Here is a tiny trained network, its code and every weight. The questions are about switching its units off for an input and a class, where a switched-off unit gives its printed mean instead of its output.

import numpy as np


def w(rows, s, z=0):
    codes = np.array(rows[::2]) - 128.0
    scale = np.full(codes.shape[1], s)
    scale[-1] = z or s
    return codes * scale


def f(y):
    return y / 2 * (1 + np.tanh(0.7978845608 * (y + 0.044715 * y**3)))


def log_softmax(a):
    a = a - a.max(-1, keepdims=True)
    return a - np.log(np.exp(a).sum(-1, keepdims=True))


def net(x, mask):
    res = np.array(x, float).reshape(1, 8) / 4 @ E
    y = f(res @ A[0][:, :-1].T + A[0][:, -1])
    res = res + np.where(mask, y, B[0][:, -1]) @ B[0][:, :-1]
    return log_softmax(res[-1] @ U[:, :-1].T + U[:, -1])


A, B = {}, {}
E = w([
[139,52,241,121,153,82,94,142,198],'x0',
[54,40,167,165,55,151,99,72,177],'x1',
[136,95,70,133,162,92,140,99,1],'x2',
[138,156,97,100,104,185,87,14,204],'x3',
[63,163,117,47,135,117,200,110,133],'x4',
[53,180,143,239,134,126,163,87,156],'x5',
[133,82,94,154,67,152,167,97,87],'x6',
[51,182,42,142,172,125,81,117,169],'x7',
],0.0099)
A[0] = w([
[38,102,163,101,147,125,97,176,218,2],'N0',
[119,187,154,19,157,143,168,175,228,181],'N1',
[5,144,44,127,144,98,160,107,121,130],'N2',
[78,58,80,152,81,135,81,67,105,195],'N3',
[66,89,174,48,47,160,255,151,88,252],'N4',
[171,102,44,164,93,177,192,122,53,226],'N5',
],0.0083,0.0026)
B[0] = w([
[187,123,182,97,213,77,231,164,75,185],'N0',
[112,177,157,69,156,103,46,113,157,226],'N1',
[139,154,160,232,210,134,254,66,9,215],'N2',
[122,70,210,86,158,187,159,87,242,210],'N3',
[129,141,156,64,168,107,66,102,217,238],'N4',
[193,118,95,93,221,119,129,203,168,247],'N5',
],0.009,0.012)
U = w([
[125,181,150,187,46,127,66,140,106,49],'0',
[121,206,47,148,180,164,167,93,116,119],'1',
[90,113,172,250,114,179,181,111,159,62],'2',
[118,115,126,93,136,156,88,80,220,235],'3',
[173,120,47,99,127,168,87,192,72,187],'4',
[119,135,83,152,47,117,141,57,79,3],'5',
[121,96,104,209,71,122,173,140,145,20],'6',
[185,109,141,122,199,105,164,139,108,180],'7',
],0.011,0.005)

Each question gives the input, the list of numbers given to net, and the class t.
The units are the neurons (one row each of A and B). Each row of codes is followed by its name. A weight is (code - 128) times the scale printed after its matrix; where a second scale follows, it is the last column's (A, B and U).
mask holds one flag per neuron, in row order. A switched-off neuron (its flag False) gives its mean, the last column of its row in B, instead of its output. The means were averaged over made-up inputs and are rounded, as every weight is.
A unit's drop is (log p(t) with every unit on - log p(t) with that unit switched off) / (log p(t) with every unit on - log p(t) with every unit switched off).
The circuit of an input: a set's keep is (log p(t) with only the set's units on - log p(t) with every unit switched off) / (log p(t) with every unit on - log p(t) with every unit switched off). Starting from all 6 units, units are removed one at a time, each time the one whose removal leaves the highest keep (on an exact tie, the one counted first), for as long as the keep stays at least 0.8.
circuit, biggest first: the units of the circuit, biggest drop first
unit that matters most: the unit with the biggest drop
top k neurons: the k neurons with the biggest drops, biggest first
input [3,8,8,-3,-4,-7,2,6], class 3: unit that matters most => N3
input [1,-5,2,-5,1,5,6,4], class 1: top 4 neurons => N0; N3; N2; N4
input [-1,-4,8,1,-2,-4,-3,-4], class 4: top 3 neurons => N2; N3; N0
input [0,-1,-4,-3,-3,-5,-1,-1], class 4: top 4 neurons => N3; N4; N2; N0
input [-7,3,-1,0,0,5,8,7], class 2: circuit, biggest first => N3; N2
input [-2,-1,1,-8,-5,4,0,6], class 1: circuit, biggest first => N3; N0
input [-1,-4,2,3,5,-7,3,-7], class 3: circuit, biggest first => N4; N2
input [-3,4,7,6,0,5,-6,7], class 2: circuit, biggest first => N3; N2; N5
input [-2,8,7,4,-8,0,0,-6], class 3: top 2 neurons => N3; N2
input [-4,-8,-6,3,3,5,-3,-3], class 3: top 2 neurons => N1; N2
input [0,-1,-8,1,0,0,3,6], class 1: circuit, biggest first => N4; N3
input [-5,-1,1,0,-1,-8,-3,5], class 4: circuit, biggest first => N3; N0
input [-8,0,0,1,1,-3,-7,-6], class 4: circuit, biggest first => N3; N2
input [8,8,0,4,-3,3,-6,2], class 7: unit that matters most => N0
input [-7,-2,8,6,-6,4,2,-3], class 7: top 2 neurons => N5; N3
input [0,7,0,-6,-4,2,-5,-7], class 2: top 2 neurons => N5; N1
input [-3,1,-1,-4,0,4,-7,-6], class 0: top 2 neurons => N5; N3
input [7,-4,-2,3,-6,6,1,-4], class 2: circuit, biggest first => N5; N4
input [0,-8,5,3,-2,1,-2,-2], class 4: circuit, biggest first => N2; N3; N0
input [-5,-6,7,-4,0,-5,-1,1], class 4: unit that matters most => N3
input [2,-6,-3,2,-8,7,-4,0], class 2: top 2 neurons => N4; N5
input [-3,3,-6,3,4,8,-8,-1], class 1: circuit, biggest first => N3; N2
input [-3,2,1,-1,-8,3,-5,1], class 2: top 2 neurons => N4; N1
input [3,-3,6,8,-3,6,5,-4], class 3: top 2 neurons => N2; N0
input [-1,0,-6,-3,-6,2,0,0], class 2: top 3 neurons => N5; N1; N4
input [8,0,-1,3,-3,1,7,-6], class 3: top 2 neurons => N2; N0
input [-6,7,-3,6,-3,3,5,0], class 2: circuit, biggest first => N4
input [-7,-6,-5,7,-6,-7,-7,-3], class 4: top 2 neurons => N3; N4
